Below are the code and all the weights of a small trained network. Each question names an input and a target symbol and asks about switching units off, where a switched-off unit gives its printed mean instead of its output.

import numpy as np


def w(rows, s, z=0):
    codes = np.array(rows[::2]) - 128.0
    scale = np.full(codes.shape[1], s)
    scale[-1] = z or s
    return codes * scale


def f(y):
    return np.maximum(y, 0)


def softmax(a):
    e = np.exp(a - a.max(-1, keepdims=True))
    return e / e.sum(-1, keepdims=True)


def log_softmax(a):
    a = a - a.max(-1, keepdims=True)
    return a - np.log(np.exp(a).sum(-1, keepdims=True))


def net(x, mask):
    ids = ['ΓΛΞΩαδζμπσφ'.index(c) for c in x.split()]
    T = len(ids)
    res = E[ids] + P[:T]
    u = 0
    for l in range(2):
        r = res
        for j in range(2):
            rows = slice(2 * j, 2 * j + 2)
            q, k, v = (r @ M[l][rows].T for M in (Q, K, V))
            z = softmax(np.where(np.tri(T) > 0, q @ k.T / 2**0.5, -1e9)) @ v
            o = O[l][rows]
            res = res + np.where(mask[u + j], z, o[:, -1]) @ o[:, :-1]
        u += 2
        y = f(res @ A[l][:, :-1].T + A[l][:, -1])
        res = res + np.where(mask[u : u + 8], y, B[l][:, -1]) @ B[l][:, :-1]
        u += 8
    return log_softmax(res[-1] @ U[:, :-1].T + U[:, -1])


Q, K, V, O, A, B = {}, {}, {}, {}, {}, {}
E = w([
[55,210,157,113],'Γ',
[125,153,98,57],'Λ',
[207,70,85,148],'Ξ',
[18,105,252,71],'Ω',
[97,112,201,103],'α',
[67,141,184,127],'δ',
[143,112,120,84],'ζ',
[238,200,80,106],'μ',
[169,64,104,137],'π',
[150,121,110,100],'σ',
[146,113,125,97],'φ',
],0.012)
P = w([
[164,118,220,160],'0',
[74,165,5,29],'1',
[113,68,141,241],'2',
[242,98,220,69],'3',
[110,189,1,62],'4',
[88,46,137,254],'5',
],0.0076)
Q[0] = w([
[163,48,168,130],'L0H1',
[76,161,71,140],'L0H1',
[129,173,255,86],'L0H2',
[207,41,208,99],'L0H2',
],0.0096)
K[0] = w([
[42,72,58,215],'L0H1',
[197,254,244,17],'L0H1',
[161,89,118,240],'L0H2',
[186,14,170,109],'L0H2',
],0.0054)
V[0] = w([
[117,174,84,46],'L0H1',
[254,82,149,205],'L0H1',
[137,138,148,124],'L0H2',
[50,104,80,156],'L0H2',
],0.0076)
O[0] = w([
[115,137,3,120,140],'L0H1',
[178,30,169,56,179],'L0H1',
[92,147,124,88,151],'L0H2',
[215,100,172,135,2],'L0H2',
],0.0051,0.0013)
A[0] = w([
[167,131,69,144,121],'L0N1',
[85,102,157,255,155],'L0N2',
[76,215,219,65,69],'L0N3',
[62,137,144,61,183],'L0N4',
[96,205,208,239,30],'L0N5',
[98,92,174,56,166],'L0N6',
[78,54,132,170,148],'L0N7',
[219,114,193,119,251],'L0N8',
],0.0071,0.0026)
B[0] = w([
[192,140,61,50,176],'L0N1',
[34,67,194,84,217],'L0N2',
[179,98,1,85,202],'L0N3',
[115,170,36,133,219],'L0N4',
[72,84,76,65,185],'L0N5',
[194,187,95,165,209],'L0N6',
[168,36,167,185,196],'L0N7',
[195,206,149,163,254],'L0N8',
],0.006,0.0038)
Q[1] = w([
[81,133,30,111],'L1H1',
[215,136,143,60],'L1H1',
[128,129,127,35],'L1H2',
[71,2,15,137],'L1H2',
],0.0056)
K[1] = w([
[115,147,46,112],'L1H1',
[75,2,146,112],'L1H1',
[77,130,160,168],'L1H2',
[183,185,156,70],'L1H2',
],0.009)
V[1] = w([
[88,122,127,163],'L1H1',
[69,99,71,104],'L1H1',
[60,43,254,158],'L1H2',
[84,125,174,71],'L1H2',
],0.0095)
O[1] = w([
[54,129,235,104,88],'L1H1',
[85,73,53,93,152],'L1H1',
[84,97,171,17,2],'L1H2',
[1,80,134,114,109],'L1H2',
],0.0066,0.0063)
A[1] = w([
[94,30,125,56,59],'L1N1',
[80,99,248,75,253],'L1N2',
[160,52,118,127,115],'L1N3',
[160,73,254,111,74],'L1N4',
[183,38,115,93,106],'L1N5',
[192,80,81,93,205],'L1N6',
[158,47,219,140,154],'L1N7',
[115,95,127,179,69],'L1N8',
],0.008,0.0024)
B[1] = w([
[235,27,107,86,155],'L1N1',
[74,1,236,157,184],'L1N2',
[52,219,102,117,169],'L1N3',
[83,225,120,34,194],'L1N4',
[80,222,102,73,177],'L1N5',
[56,127,75,146,253],'L1N6',
[110,235,197,69,208],'L1N7',
[188,156,171,160,165],'L1N8',
],0.0064,0.0062)
U = w([
[51,119,31,98,161],'Γ',
[116,109,87,193,253],'Λ',
[137,177,126,107,13],'Ξ',
[181,10,114,91,130],'Ω',
[79,117,176,166,220],'α',
[95,65,155,95,141],'δ',
[178,96,130,130,86],'ζ',
[222,97,130,253,118],'μ',
[101,163,148,99,17],'π',
[177,106,134,138,90],'σ',
[173,105,138,127,93],'φ',
],0.0065,0.0039)

Each question gives the input, a string of symbols that net reads in full, and the target symbol t.
The units are the heads (2 rows each of Q, K, V and O) and the neurons (one row each of A and B). Each row of codes is followed by its name. A weight is (code - 128) times the scale printed after its matrix; where a second scale follows, it is the last column's (O, A, B and U).
mask holds one flag per unit, layer by layer, with each layer's heads first. A switched-off unit (its flag False) gives its mean, the last column of its rows in O or B, instead of its output. The means were averaged over made-up inputs and are rounded, as every weight is.
A unit's drop is (log p(t) with every unit on - log p(t) with that unit switched off) / (log p(t) with every unit on - log p(t) with every unit switched off).
The circuit of an input: a set's keep is (log p(t) with only the set's units on - log p(t) with every unit switched off) / (log p(t) with every unit on - log p(t) with every unit switched off). Starting from the 12 units with the biggest drops (on a tie, the unit counted first), units are removed one at a time, each time the one whose removal leaves the highest keep (on an exact tie, the one counted first), for as long as the keep stays at least 0.8.
units of the circuit, in order: the units of the circuit, biggest drop first
unit that matters most: the unit with the biggest drop
top k neurons: the k neurons with the biggest drops, biggest first
k most important neurons of layer l: the k neurons of layer l with the biggest drops, biggest first
which heads matter: for each layer, one digit per head in row order, 1 if its drop is at least 0.15 and else 0, layers parted by /
drop of u: that unit's drop, to one decimal
input π δ δ, target δ: which heads matter => 00 / 01
input π Ξ δ δ, target δ: units of the circuit, in order => (L1H2; L1N2; L0H1)
input Ξ μ ζ, target μ: units of the circuit, in order => (L1H2; L0N1)
input μ ζ δ, target μ: which heads matter => 00 / 11
input Γ μ Γ, target μ: units of the circuit, in order => (L1H2; L0N1; L0H1)
input μ δ π μ μ π, target μ: units of the circuit, in order => (L1H2)
input Ξ μ μ, target μ: units of the circuit, in order => (L1H2; L0N2)
input φ φ δ Λ, target δ: which heads matter => 00 / 11
input φ μ Ξ ζ φ σ, target μ: which heads matter => 00 / 11
input Ξ π δ φ, target δ: top 3 neurons => (L1N2; L0N2; L0N7)
input φ δ μ ζ, target μ: 2 most important neurons of layer 0 => (L0N2; L0N8)
input μ Γ ζ μ μ π, target μ: 2 most important neurons of layer 1 => (L1N8; L1N4)
input μ Ω μ, target μ: which heads matter => 00 / 01
input σ μ φ, target μ: which heads matter => 00 / 01
input ζ Ξ Ξ Ξ, target Ξ: top neuron => (L1N4)
input α δ δ μ, target δ: top 2 neurons => (L0N2; L1N2)
input Λ Γ σ Γ μ φ, target μ: drop of L0H1 => 0.1
input μ σ δ μ, target δ: drop of L0N5 => 0.0
input α α δ φ, target δ: drop of L1H2 => 1.1
input φ μ π π, target π: unit that matters most => L0H1
